Below are the code and all the weights of a small trained network. Each question names an input and a class and asks about switching units off, where a switched-off unit gives its printed mean instead of its output.

import numpy as np


def w(rows, s, z=0):
    codes = np.array(rows[::2]) - 128.0
    scale = np.full(codes.shape[1], s)
    scale[-1] = z or s
    return codes * scale


def norm(h):
    return h / np.sqrt((h * h).mean(-1, keepdims=True) + 1e-5)


def f(y):
    return np.maximum(y, 0)


def log_softmax(a):
    a = a - a.max(-1, keepdims=True)
    return a - np.log(np.exp(a).sum(-1, keepdims=True))


def net(x, mask):
    res = np.array(x, float).reshape(1, 7) / 4 @ E
    u = 0
    for l in range(2):
        y = f(norm(res) @ A[l][:, :-1].T + A[l][:, -1])
        res = res + np.where(mask[u : u + 3], y, B[l][:, -1]) @ B[l][:, :-1]
        u += 3
    return log_softmax(norm(res)[-1] @ U[:, :-1].T + U[:, -1])


A, B = {}, {}
E = w([
[126,71,223,255,115,78,136,121,216],'x0',
[120,44,69,62,91,98,61,84,132],'x1',
[199,68,33,68,131,191,104,164,15],'x2',
[112,191,128,128,93,7,174,243,24],'x3',
[65,142,126,230,46,145,107,99,175],'x4',
[151,200,135,45,104,82,220,74,49],'x5',
[104,62,167,188,234,124,163,207,98],'x6',
],0.002)
A[0] = w([
[107,91,183,170,103,8,154,188,117,48],'L0N0',
[89,199,96,176,4,25,112,193,103,88],'L0N1',
[110,248,182,181,92,121,239,51,158,2],'L0N2',
],0.0032,0.0029)
B[0] = w([
[92,124,92,76,101,214,82,77,163,218],'L0N0',
[109,10,193,254,99,129,107,96,160,252],'L0N1',
[143,80,105,152,71,144,154,205,22,212],'L0N2',
],0.0051,0.0019)
A[1] = w([
[165,52,100,159,209,203,99,119,147,4],'L1N0',
[113,142,163,187,254,174,139,238,166,38],'L1N1',
[125,26,80,144,189,133,78,225,66,15],'L1N2',
],0.0039,0.0018)
B[1] = w([
[42,124,189,230,45,74,138,140,130,219],'L1N0',
[170,202,192,122,122,3,239,177,68,235],'L1N1',
[148,129,94,137,21,211,151,141,32,251],'L1N2',
],0.0052,0.0027)
U = w([
[97,88,124,166,124,154,60,64,247,101],'0',
[160,139,38,14,146,182,100,135,85,4],'1',
[145,192,158,88,202,53,166,139,151,86],'2',
[122,119,157,191,77,123,168,157,78,254],'3',
],0.011,0.00085)

Each question gives the input, the list of numbers given to net, and the class t.
The units are the neurons (one row each of A and B). Each row of codes is followed by its name. A weight is (code - 128) times the scale printed after its matrix; where a second scale follows, it is the last column's (A, B and U).
mask holds one flag per neuron, layer by layer. A switched-off neuron (its flag False) gives its mean, the last column of its row in B, instead of its output. The means were averaged over made-up inputs and are rounded, as every weight is.
A unit's drop is (log p(t) with every unit on - log p(t) with that unit switched off) / (log p(t) with every unit on - log p(t) with every unit switched off).
The circuit of an input: a set's keep is (log p(t) with only the set's units on - log p(t) with every unit switched off) / (log p(t) with every unit on - log p(t) with every unit switched off). Starting from all 6 units, units are removed one at a time, each time the one whose removal leaves the highest keep (on an exact tie, the one counted first), for as long as the keep stays at least 0.8.
circuit, biggest first: the units of the circuit, biggest drop first
k most important neurons: the k neurons with the biggest drops, biggest first
k most important neurons of layer l: the k neurons of layer l with the biggest drops, biggest first
drop when u is switched off: that unit's drop, to one decimal
input [3,-8,7,-4,3,8,-8], class 1: most important neuron of layer 0	[L0N1]
input [-3,5,6,-8,5,-7,7], class 3: circuit, biggest first	[L1N0 L1N2]
input [8,-5,-7,-3,1,-6,8], class 2: circuit, biggest first	[L1N1 L1N2]
input [-3,5,3,-7,-4,-7,5], class 3: circuit, biggest first	[L1N0 L1N2]
input [4,0,-1,1,-3,-6,-4], class 0: circuit, biggest first	[L1N2 L0N2]
input [1,8,1,4,-4,-2,0], class 1: circuit, biggest first	[L1N0 L1N1]
input [2,-3,2,-3,-3,8,6], class 2: 2 most important neurons of layer 1	[L1N2 L1N0]
input [-2,-6,-1,-1,-1,7,6], class 2: 2 most important neurons	[L1N2 L0N1]
input [-5,-3,-4,3,8,-6,-6], class 0: 4 most important neurons	[L1N1 L1N2 L0N1 L1N0]
input [2,-1,-2,-2,-8,2,-6], class 1: 2 most important neurons	[L1N1 L1N0]
input [-4,8,8,-2,4,-3,5], class 3: 2 most important neurons of layer 1	[L1N0 L1N2]
input [3,1,-8,3,-5,-4,3], class 2: 2 most important neurons	[L1N1 L1N2]
input [-1,7,-5,6,2,5,8], class 0: 2 most important neurons of layer 1	[L1N1 L1N2]
input [2,-3,2,-7,3,-5,8], class 3: circuit, biggest first	[L1N1]
input [1,3,7,-6,-2,1,3], class 3: 2 most important neurons of layer 1	[L1N0 L1N2]
input [1,-1,2,3,-2,6,1], class 2: 2 most important neurons of layer 1	[L1N2 L1N0]
input [-4,3,5,-7,-6,-4,3], class 3: 2 most important neurons of layer 1	[L1N0 L1N2]
input [7,-3,-5,-8,-7,-8,-2], class 2: 2 most important neurons of layer 1	[L1N1 L1N2]
input [4,1,3,0,-6,8,7], class 1: 2 most important neurons of layer 1	[L1N0 L1N1]
input [3,5,-3,-2,4,3,6], class 0: most important neuron	[L1N1]
input [6,2,7,-6,0,-7,6], class 3: drop when L1N1 is switched off	0.1
input [7,-8,-3,3,-8,-2,3], class 2: drop when L0N1 is switched off	0.1
input [3,3,-6,5,-5,-5,0], class 0: drop when L1N1 is switched off	0.0
input [3,0,-3,-2,-7,3,6], class 2: drop when L0N2 is switched off	0.2
